Here is a tiny trained network, its code and every weight. The questions are about switching its units off for an input and a class, where a switched-off unit gives its printed mean instead of its output.

import numpy as np


def w(rows, s, z=0):
    codes = np.array(rows[::2]) - 128.0
    scale = np.full(codes.shape[1], s)
    scale[-1] = z or s
    return codes * scale


def norm(h):
    return h / np.sqrt((h * h).mean(-1, keepdims=True) + 1e-5)


def f(y):
    return y / 2 * (1 + np.tanh(0.7978845608 * (y + 0.044715 * y**3)))


def log_softmax(a):
    a = a - a.max(-1, keepdims=True)
    return a - np.log(np.exp(a).sum(-1, keepdims=True))


def net(x, mask):
    res = np.array(x, float).reshape(1, 8) / 4 @ E
    u = 0
    for l in range(4):
        y = f(norm(res) @ A[l][:, :-1].T + A[l][:, -1])
        res = res + np.where(mask[u : u + 4], y, B[l][:, -1]) @ B[l][:, :-1]
        u += 4
    return log_softmax(norm(res)[-1] @ U[:, :-1].T + U[:, -1])


A, B = {}, {}
E = w([
[104,62,173,102,149,35,134,190,77],'x0',
[210,168,236,48,97,131,179,48,64],'x1',
[122,131,131,130,123,130,124,119,134],'x2',
[169,189,142,106,168,169,169,251,149],'x3',
[131,127,126,125,137,127,136,127,129],'x4',
[129,126,129,134,128,129,124,131,126],'x5',
[195,144,70,83,98,54,112,131,138],'x6',
[164,38,150,117,47,161,136,166,174],'x7',
],0.003)
A[0] = w([
[169,223,111,118,149,214,135,127,252,16],'L0N0',
[126,190,131,143,73,156,117,77,210,3],'L0N1',
[97,134,128,203,144,77,85,185,176,11],'L0N2',
[43,86,232,241,152,222,155,125,79,114],'L0N3',
],0.0033,0.0011)
B[0] = w([
[81,82,91,91,111,105,171,178,13,220],'L0N0',
[128,54,113,134,171,122,133,129,46,148],'L0N1',
[196,62,123,74,171,144,160,65,154,148],'L0N2',
[60,174,79,14,132,82,145,105,253,255],'L0N3',
],0.0037,0.0014)
A[1] = w([
[128,171,57,174,73,254,84,52,131,59],'L1N0',
[115,54,33,179,202,162,49,176,163,148],'L1N1',
[130,169,75,147,102,214,105,109,105,5],'L1N2',
[97,54,214,93,185,27,87,196,101,91],'L1N3',
],0.0038,0.0016)
B[1] = w([
[83,74,82,106,116,95,165,166,63,188],'L1N0',
[175,130,243,88,138,124,112,110,70,250],'L1N1',
[118,49,126,171,137,167,215,148,99,125],'L1N2',
[106,122,10,144,96,255,218,104,60,192],'L1N3',
],0.005,0.0025)
A[2] = w([
[77,35,56,204,206,122,4,225,169,42],'L2N0',
[154,90,97,181,199,111,104,129,160,84],'L2N1',
[102,83,97,179,143,146,163,145,92,68],'L2N2',
[144,4,149,109,63,139,110,207,175,2],'L2N3',
],0.0032,0.0019)
B[2] = w([
[251,215,222,51,114,184,77,3,51,254],'L2N0',
[100,174,152,103,61,133,221,122,112,35],'L2N1',
[161,103,77,87,125,103,221,119,94,123],'L2N2',
[148,182,127,193,94,108,180,104,128,246],'L2N3',
],0.0055,0.00064)
A[3] = w([
[209,136,21,107,89,4,91,149,138,216],'L3N0',
[129,183,114,172,217,96,92,107,84,3],'L3N1',
[64,205,92,174,236,73,147,109,80,21],'L3N2',
[147,57,151,193,40,155,148,178,212,15],'L3N3',
],0.0041,0.0016)
B[3] = w([
[10,130,152,139,189,179,130,117,190,251],'L3N0',
[225,81,176,147,2,121,192,114,183,137],'L3N1',
[196,84,111,205,29,103,119,187,195,176],'L3N2',
[188,171,93,221,74,26,108,133,168,148],'L3N3',
],0.0055,0.0026)
U = w([
[197,150,225,72,146,149,92,68,68,125],'0',
[178,125,107,209,46,80,140,142,206,89],'1',
[91,126,108,118,156,127,112,137,120,253],'2',
[97,85,36,115,139,164,183,133,39,84],'3',
[53,154,125,99,186,144,109,108,254,71],'4',
],0.0078,0.0049)

Each question gives the input, the list of numbers given to net, and the class t.
The units are the neurons (one row each of A and B). Each row of codes is followed by its name. A weight is (code - 128) times the scale printed after its matrix; where a second scale follows, it is the last column's (A, B and U).
mask holds one flag per neuron, layer by layer. A switched-off neuron (its flag False) gives its mean, the last column of its row in B, instead of its output. The means were averaged over made-up inputs and are rounded, as every weight is.
A unit's drop is (log p(t) with every unit on - log p(t) with that unit switched off) / (log p(t) with every unit on - log p(t) with every unit switched off).
The circuit of an input: a set's keep is (log p(t) with only the set's units on - log p(t) with every unit switched off) / (log p(t) with every unit on - log p(t) with every unit switched off). Starting from the 12 units with the biggest drops (on a tie, the unit counted first), units are removed one at a time, each time the one whose removal leaves the highest keep (on an exact tie, the one counted first), for as long as the keep stays at least 0.8.
circuit, biggest first: the units of the circuit, biggest drop first
unit that matters most: the unit with the biggest drop
k most important neurons: the k neurons with the biggest drops, biggest first
top k neurons in layer l: the k neurons of layer l with the biggest drops, biggest first
drop of u: that unit's drop, to one decimal
input [6,1,6,-4,3,1,-4,8], class 1: unit that matters most : L3N3
input [8,5,5,5,7,-5,-2,-5], class 3: 2 most important neurons : [L1N3 L1N1]
input [5,3,-8,6,5,-1,7,-8], class 1: 2 most important neurons : [L3N2 L3N1]
input [8,-2,2,1,-7,-6,8,-1], class 3: 2 most important neurons : [L1N3 L0N3]
input [1,-8,-1,-6,-5,7,8,-8], class 0: 4 most important neurons : [L2N0 L0N3 L1N1 L3N1]
input [4,2,8,2,7,1,-5,4], class 4: 3 most important neurons : [L0N3 L3N2 L0N0]
input [1,5,7,3,0,-1,-6,2], class 4: circuit, biggest first : [L0N3 L1N1]
input [-7,-4,2,5,-7,-6,-3,3], class 3: circuit, biggest first : [L0N0 L1N0]
input [-8,6,8,6,-5,6,0,-5], class 3: top 2 neurons in layer 1 : [L1N1 L1N2]
input [7,1,-1,3,0,-7,-5,8], class 1: 2 most important neurons : [L3N3 L0N0]
input [5,5,-5,0,1,2,7,-3], class 4: 2 most important neurons : [L3N0 L1N1]
input [5,-2,-2,2,-4,2,-6,1], class 4: top 3 neurons in layer 0 : [L0N3 L0N0 L0N1]
input [-6,1,0,3,-3,-7,-4,-8], class 1: top 2 neurons in layer 3 : [L3N2 L3N1]
input [8,1,-8,4,1,-6,-7,-3], class 3: unit that matters most : L1N3
input [-1,-4,-8,-7,1,8,1,-7], class 1: 2 most important neurons : [L3N2 L3N1]
input [6,6,-3,2,5,8,2,8], class 1: top 2 neurons in layer 1 : [L1N1 L1N0]
input [-7,1,0,-4,7,-3,8,6], class 4: 4 most important neurons : [L3N0 L1N3 L3N2 L3N1]
input [-4,-6,5,-1,6,7,6,1], class 0: 2 most important neurons : [L2N0 L1N3]
input [-1,1,3,2,4,3,3,0], class 4: 2 most important neurons : [L3N0 L1N1]
input [0,2,-4,-4,-3,-4,0,7], class 1: unit that matters most : L3N3
input [2,-2,-8,-5,2,-6,1,-7], class 1: drop of L3N2 : 0.2
input [-6,-5,-3,0,-3,-3,2,-1], class 3: top 2 neurons in layer 1 : [L1N0 L1N2]
